Here is a tiny trained network, its code and every weight. The questions are about switching its units off for an input and a class, where a switched-off unit gives its printed mean instead of its output.

import numpy as np


def w(rows, s, z=0):
    codes = np.array(rows[::2]) - 128.0
    scale = np.full(codes.shape[1], s)
    scale[-1] = z or s
    return codes * scale


def norm(h):
    return h / np.sqrt((h * h).mean(-1, keepdims=True) + 1e-5)


def f(y):
    return y / 2 * (1 + np.tanh(0.7978845608 * (y + 0.044715 * y**3)))


def log_softmax(a):
    a = a - a.max(-1, keepdims=True)
    return a - np.log(np.exp(a).sum(-1, keepdims=True))


def net(x, mask):
    res = np.array(x, float).reshape(1, 6) / 4 @ E
    u = 0
    for l in range(3):
        y = f(norm(res) @ A[l][:, :-1].T + A[l][:, -1])
        res = res + np.where(mask[u : u + 9], y, B[l][:, -1]) @ B[l][:, :-1]
        u += 9
    return log_softmax(norm(res)[-1] @ U[:, :-1].T + U[:, -1])


A, B = {}, {}
E = w([
[122,75,151,55,228,53,86],'x0',
[183,135,85,30,37,202,41],'x1',
[247,129,183,208,188,62,102],'x2',
[41,188,182,62,195,2,129],'x3',
[85,231,170,142,98,53,212],'x4',
[136,214,161,152,144,58,80],'x5',
],0.0051)
A[0] = w([
[92,139,161,74,79,95,113,170],'0.n1',
[151,130,4,146,101,153,115,252],'0.n2',
[214,142,121,110,190,127,139,162],'0.n3',
[171,137,148,229,185,96,139,199],'0.n4',
[65,152,153,156,197,169,140,91],'0.n5',
[154,43,129,129,118,50,95,129],'0.n6',
[115,125,167,167,168,61,171,89],'0.n7',
[60,173,137,110,162,137,116,141],'0.n8',
[155,71,105,137,2,175,200,132],'0.n9',
],0.0076,0.0022)
B[0] = w([
[94,134,105,240,76,90,1,174],'0.n1',
[148,66,136,96,145,175,143,225],'0.n2',
[149,53,113,59,12,61,77,166],'0.n3',
[97,100,165,56,214,110,157,227],'0.n4',
[97,132,207,142,140,60,232,150],'0.n5',
[200,71,104,98,193,138,88,163],'0.n6',
[136,161,33,165,154,207,143,197],'0.n7',
[153,142,174,168,131,65,145,166],'0.n8',
[148,126,131,159,128,174,47,253],'0.n9',
],0.006,0.005)
A[1] = w([
[131,116,116,176,108,105,254,4],'1.n1',
[107,200,142,128,104,125,117,104],'1.n2',
[124,171,125,144,217,158,166,42],'1.n3',
[87,194,159,192,153,176,118,11],'1.n4',
[110,89,139,146,170,141,96,119],'1.n5',
[72,155,132,94,166,118,90,127],'1.n6',
[91,205,142,102,135,126,94,74],'1.n7',
[94,236,142,56,63,94,134,120],'1.n8',
[134,117,74,183,138,157,109,124],'1.n9',
],0.01,0.0026)
B[1] = w([
[139,133,104,88,206,133,199,199],'1.n1',
[112,111,49,127,87,53,104,192],'1.n2',
[144,224,106,130,221,155,230,202],'1.n3',
[177,143,138,143,150,87,79,200],'1.n4',
[136,83,179,96,114,140,73,205],'1.n5',
[170,182,90,193,92,133,153,195],'1.n6',
[156,183,47,110,74,141,111,186],'1.n7',
[161,110,1,169,54,114,88,255],'1.n8',
[5,211,172,173,91,64,137,202],'1.n9',
],0.007,0.0033)
A[2] = w([
[153,154,174,66,56,233,131,165],'2.n1',
[85,116,65,65,133,204,132,51],'2.n2',
[103,150,109,105,157,128,170,32],'2.n3',
[91,51,145,79,120,116,112,218],'2.n4',
[119,108,136,90,43,254,140,24],'2.n5',
[67,199,114,70,74,65,85,122],'2.n6',
[45,154,144,146,105,194,125,251],'2.n7',
[99,174,162,140,228,86,184,62],'2.n8',
[139,75,163,125,147,141,141,196],'2.n9',
],0.0098,0.0014)
B[2] = w([
[61,161,254,129,150,148,209,223],'2.n1',
[158,128,134,234,142,127,196,173],'2.n2',
[83,210,89,168,184,69,91,147],'2.n3',
[158,154,157,87,106,148,69,191],'2.n4',
[97,117,178,218,128,123,202,255],'2.n5',
[181,100,31,141,61,112,170,201],'2.n6',
[176,130,177,139,101,160,62,203],'2.n7',
[19,208,135,143,180,136,171,245],'2.n8',
[116,225,60,80,82,76,110,176],'2.n9',
],0.0082,0.006)
U = w([
[51,203,109,168,214,84,186,208],'0',
[164,145,10,168,33,63,107,3],'1',
[188,80,157,32,138,111,51,163],'2',
[112,107,234,211,85,205,166,150],'3',
],0.014,0.00058)

Each question gives the input, the list of numbers given to net, and the class t.
The units are the neurons (one row each of A and B). Each row of codes is followed by its name. A weight is (code - 128) times the scale printed after its matrix; where a second scale follows, it is the last column's (A, B and U).
mask holds one flag per neuron, layer by layer. A switched-off neuron (its flag False) gives its mean, the last column of its row in B, instead of its output. The means were averaged over made-up inputs and are rounded, as every weight is.
A unit's drop is (log p(t) with every unit on - log p(t) with that unit switched off) / (log p(t) with every unit on - log p(t) with every unit switched off).
The circuit of an input: a set's keep is (log p(t) with only the set's units on - log p(t) with every unit switched off) / (log p(t) with every unit on - log p(t) with every unit switched off). Starting from the 12 units with the biggest drops (on a tie, the unit counted first), units are removed one at a time, each time the one whose removal leaves the highest keep (on an exact tie, the one counted first), for as long as the keep stays at least 0.8.
circuit, biggest first: the units of the circuit, biggest drop first
top k neurons: the k neurons with the biggest drops, biggest first
top k neurons in layer l: the k neurons of layer l with the biggest drops, biggest first
drop when u is switched off: that unit's drop, to one decimal
input [6,-2,8,-4,4,-1], class 2: circuit, biggest first	0.n3; 0.n6; 2.n5
input [1,-3,-6,-3,7,4], class 1: circuit, biggest first	1.n8
input [-2,-3,7,-5,-5,7], class 2: top 2 neurons	0.n3; 0.n4
input [6,2,3,-6,-3,-5], class 2: top 2 neurons in layer 0	0.n6; 0.n7
input [-4,2,3,6,-5,1], class 2: top 2 neurons	0.n6; 1.n9
input [-8,-3,4,-7,6,1], class 0: top 3 neurons	0.n4; 1.n1; 0.n1
input [8,4,0,-6,-6,-8], class 3: top 3 neurons in layer 2	2.n5; 2.n2; 2.n1
input [1,-7,7,-4,-4,-6], class 2: top 2 neurons	0.n3; 1.n5
input [1,0,-5,-4,1,6], class 1: top 3 neurons	1.n9; 2.n6; 0.n3
input [-2,4,8,1,-7,-8], class 2: top 4 neurons	0.n6; 0.n7; 0.n3; 2.n8
input [-2,0,7,4,-2,-5], class 2: drop when 0.n3 is switched off	0.8
input [6,-2,-7,-3,-5,2], class 3: drop when 0.n4 is switched off	0.3
input [-4,3,-6,4,-7,2], class 3: drop when 0.n2 is switched off	0.1
input [-2,8,-5,-2,0,0], class 3: drop when 2.n7 is switched off	0.0
